Below are the code and all the weights of a small trained network. Each question names an input and a target symbol and asks about switching units off, where a switched-off unit gives its printed mean instead of its output.

import numpy as np


def w(rows, s, z=0):
    codes = np.array(rows[::2]) - 128.0
    scale = np.full(codes.shape[1], s)
    scale[-1] = z or s
    return codes * scale


def f(y):
    return y / 2 * (1 + np.tanh(0.7978845608 * (y + 0.044715 * y**3)))


def softmax(a):
    e = np.exp(a - a.max(-1, keepdims=True))
    return e / e.sum(-1, keepdims=True)


def log_softmax(a):
    a = a - a.max(-1, keepdims=True)
    return a - np.log(np.exp(a).sum(-1, keepdims=True))


def net(x, mask):
    ids = ['ΓΔΛΞαβεητψ'.index(c) for c in x.split()]
    T = len(ids)
    res = E[ids] + P[:T]
    u = 0
    for l in range(2):
        r = res
        for j in range(2):
            rows = slice(2 * j, 2 * j + 2)
            q, k, v = (r @ M[l][rows].T for M in (Q, K, V))
            z = softmax(np.where(np.tri(T) > 0, q @ k.T / 2**0.5, -1e9)) @ v
            o = O[l][rows]
            res = res + np.where(mask[u + j], z, o[:, -1]) @ o[:, :-1]
        u += 2
        y = f(res @ A[l][:, :-1].T + A[l][:, -1])
        res = res + np.where(mask[u : u + 8], y, B[l][:, -1]) @ B[l][:, :-1]
        u += 8
    return log_softmax(res[-1] @ U[:, :-1].T + U[:, -1])


Q, K, V, O, A, B = {}, {}, {}, {}, {}, {}
E = w([
[171,148,50,125,105,98,168,141],'Γ',
[139,226,95,115,136,160,169,63],'Δ',
[91,153,60,96,90,112,211,110],'Λ',
[167,56,156,31,172,155,82,51],'Ξ',
[173,208,74,93,72,90,142,133],'α',
[102,169,254,143,131,35,214,203],'β',
[73,127,70,188,145,154,178,51],'ε',
[112,141,131,123,242,133,92,253],'η',
[182,82,245,141,104,224,98,197],'τ',
[188,221,56,156,139,105,84,115],'ψ',
],0.0044)
P = w([
[239,54,115,128,208,3,221,109],'0',
[143,142,116,81,191,197,194,142],'1',
[133,156,126,108,165,180,146,133],'2',
[129,172,126,111,140,167,115,131],'3',
[118,183,125,113,116,156,88,133],'4',
[112,192,129,122,94,136,67,138],'5',
[95,209,137,122,74,128,48,120],'6',
[70,232,153,125,50,104,38,117],'7',
],0.0024)
Q[0] = w([
[129,128,168,160,99,113,252,92],'L0H1',
[137,56,158,119,46,122,104,116],'L0H1',
[170,94,225,161,99,188,76,181],'L0H2',
[63,113,70,210,113,83,108,184],'L0H2',
],0.019)
K[0] = w([
[78,154,162,150,23,114,235,163],'L0H1',
[172,63,211,124,65,188,118,113],'L0H1',
[168,52,250,198,25,169,117,224],'L0H2',
[89,190,59,155,210,110,132,236],'L0H2',
],0.015)
V[0] = w([
[168,99,173,220,111,155,159,212],'L0H1',
[150,72,173,86,109,190,47,85],'L0H1',
[192,107,39,123,246,156,90,165],'L0H2',
[194,119,103,174,66,185,186,112],'L0H2',
],0.011)
O[0] = w([
[155,40,113,162,69,20,60,106,65],'L0H1',
[115,205,198,183,210,102,70,57,66],'L0H1',
[240,157,166,253,177,51,74,94,254],'L0H2',
[124,134,54,128,189,132,195,185,137],'L0H2',
],0.005,0.0018)
A[0] = w([
[166,2,126,84,115,121,116,67,136],'L0N1',
[149,212,73,172,95,111,175,76,252],'L0N2',
[161,83,106,79,119,82,147,194,120],'L0N3',
[80,89,83,123,182,119,167,117,42],'L0N4',
[128,119,166,132,168,149,59,130,121],'L0N5',
[114,114,215,139,207,115,178,202,149],'L0N6',
[115,99,85,65,117,253,62,165,103],'L0N7',
[66,113,123,83,126,143,146,129,29],'L0N8',
],0.014,0.0015)
B[0] = w([
[105,99,78,121,249,69,151,193,131],'L0N1',
[222,199,58,105,111,146,184,123,254],'L0N2',
[184,120,147,93,87,205,90,168,160],'L0N3',
[91,93,61,133,126,190,224,84,110],'L0N4',
[117,104,196,46,67,136,135,91,166],'L0N5',
[138,87,201,217,219,84,165,185,176],'L0N6',
[126,172,158,208,255,109,131,170,133],'L0N7',
[158,100,107,115,81,91,85,83,106],'L0N8',
],0.01,0.0036)
Q[1] = w([
[134,120,196,217,92,105,161,166],'L1H1',
[196,188,81,113,66,134,206,134],'L1H1',
[100,124,255,182,98,140,119,204],'L1H2',
[119,148,68,55,113,187,131,45],'L1H2',
],0.027)
K[1] = w([
[125,152,147,215,93,73,230,239],'L1H1',
[209,79,101,114,126,7,202,154],'L1H1',
[24,183,153,117,53,140,65,130],'L1H2',
[184,76,164,78,124,187,117,70],'L1H2',
],0.02)
V[1] = w([
[19,21,70,197,193,138,161,188],'L1H1',
[38,112,135,10,87,188,237,127],'L1H1',
[71,142,117,172,165,66,167,6],'L1H2',
[137,90,198,73,18,150,9,77],'L1H2',
],0.016)
O[1] = w([
[189,187,188,147,53,111,190,35,107],'L1H1',
[118,144,203,193,153,238,106,93,53],'L1H1',
[167,142,109,166,79,158,135,221,29],'L1H2',
[44,114,108,2,27,125,96,74,3],'L1H2',
],0.01,0.011)
A[1] = w([
[77,123,167,92,2,86,92,101,162],'L1N1',
[89,108,114,153,144,171,48,209,115],'L1N2',
[98,105,152,127,185,212,86,105,140],'L1N3',
[127,184,32,127,72,157,119,215,142],'L1N4',
[182,156,113,187,41,163,168,152,78],'L1N5',
[150,156,138,168,96,230,138,79,92],'L1N6',
[113,149,24,46,12,187,116,68,58],'L1N7',
[95,144,225,108,189,52,103,171,254],'L1N8',
],0.0099,0.003)
B[1] = w([
[104,177,150,109,70,169,41,178,158],'L1N1',
[122,247,102,123,124,100,97,131,217],'L1N2',
[160,105,178,112,30,117,130,155,204],'L1N3',
[132,98,89,124,110,245,160,111,211],'L1N4',
[39,127,150,145,88,75,183,149,189],'L1N5',
[82,112,72,123,136,138,29,102,173],'L1N6',
[205,28,64,236,147,110,110,77,148],'L1N7',
[117,50,179,106,177,152,145,140,253],'L1N8',
],0.015,0.014)
U = w([
[160,47,182,153,199,129,162,140,229],'Γ',
[28,186,192,3,74,116,102,175,252],'Δ',
[149,78,124,165,84,178,64,130,96],'Λ',
[135,184,120,110,96,50,166,122,77],'Ξ',
[125,179,117,114,139,139,129,33,183],'α',
[89,124,61,99,174,142,113,141,46],'β',
[214,207,156,188,133,146,124,152,64],'ε',
[113,117,121,130,74,196,188,126,148],'η',
[191,89,58,141,105,89,125,116,38],'τ',
[75,128,116,187,131,99,118,142,19],'ψ',
],0.0039,0.0027)

Each question gives the input, a string of symbols that net reads in full, and the target symbol t.
The units are the heads (2 rows each of Q, K, V and O) and the neurons (one row each of A and B). Each row of codes is followed by its name. A weight is (code - 128) times the scale printed after its matrix; where a second scale follows, it is the last column's (O, A, B and U).
mask holds one flag per unit, layer by layer, with each layer's heads first. A switched-off unit (its flag False) gives its mean, the last column of its rows in O or B, instead of its output. The means were averaged over made-up inputs and are rounded, as every weight is.
A unit's drop is (log p(t) with every unit on - log p(t) with that unit switched off) / (log p(t) with every unit on - log p(t) with every unit switched off).
The circuit of an input: a set's keep is (log p(t) with only the set's units on - log p(t) with every unit switched off) / (log p(t) with every unit on - log p(t) with every unit switched off). Starting from the 12 units with the biggest drops (on a tie, the unit counted first), units are removed one at a time, each time the one whose removal leaves the highest keep (on an exact tie, the one counted first), for as long as the keep stays at least 0.8.
circuit, biggest first: the units of the circuit, biggest drop first
top k neurons: the k neurons with the biggest drops, biggest first
top k neurons in layer l: the k neurons of layer l with the biggest drops, biggest first
which heads matter: for each layer, one digit per head in row order, 1 if its drop is at least 0.15 and else 0, layers parted by /
input Γ α η η Ξ ε Δ η, target Λ: top 4 neurons	L1N7, L0N5, L0N2, L1N1
input Γ β Λ, target Γ: which heads matter	10 / 01
input η η ε Γ Ξ ψ Γ, target τ: circuit, biggest first	L0H2, L1H1, L0N6, L1N7
input α Λ β, target Γ: circuit, biggest first	L0N6, L1N8
input β Γ ε, target α: top 2 neurons	L0N3, L0N1
input Γ β η ε, target Γ: top 3 neurons in layer 0	L0N1, L0N3, L0N5
input ε ψ α Ξ Ξ τ, target Γ: circuit, biggest first	L0N7, L0H2, L1N8, L1N2
input β Ξ η, target Γ: circuit, biggest first	L0N6, L1N8
input ε Γ Λ Ξ Ξ β, target Γ: circuit, biggest first	L0N6, L1N8
input Ξ Λ β Δ, target η: top 3 neurons	L1N4, L0N1, L0N2
input Δ Ξ ψ η ψ, target ε: top 2 neurons	L1N2, L0N2
input Γ ψ β ψ η ψ, target Γ: top 4 neurons	L0N1, L0N3, L1N2, L0N5
input ψ ψ β ε Ξ ε Ξ η, target Γ: which heads matter	10 / 00
input Ξ Ξ β η η, target Δ: top 2 neurons in layer 0	L0N5, L0N2
input ε β β Ξ τ η Δ, target ψ: which heads matter	00 / 11
input ε Δ β η Δ η α α, target ψ: top 2 neurons	L1N5, L0N4
input Ξ Λ Λ ψ, target η: which heads matter	11 / 01
input Δ Δ η Λ Ξ Δ η, target Δ: circuit, biggest first	L1H2, L0N2, L0H2, L0N5
input ψ β Δ Δ Δ, target β: which heads matter	01 / 10
input Δ ψ Ξ Ξ, target Δ: top 3 neurons	L0N5, L0N1, L0N3
input α ψ Δ β ψ ε, target Δ: top 3 neurons in layer 0	L0N3, L0N6, L0N7
input ψ Ξ Γ, target β: top 2 neurons	L1N2, L0N2
input β Γ α, target α: which heads matter	11 / 11
input Ξ τ β α ψ β, target Δ: which heads matter	11 / 11
input β Γ ψ, target α: which heads matter	11 / 11
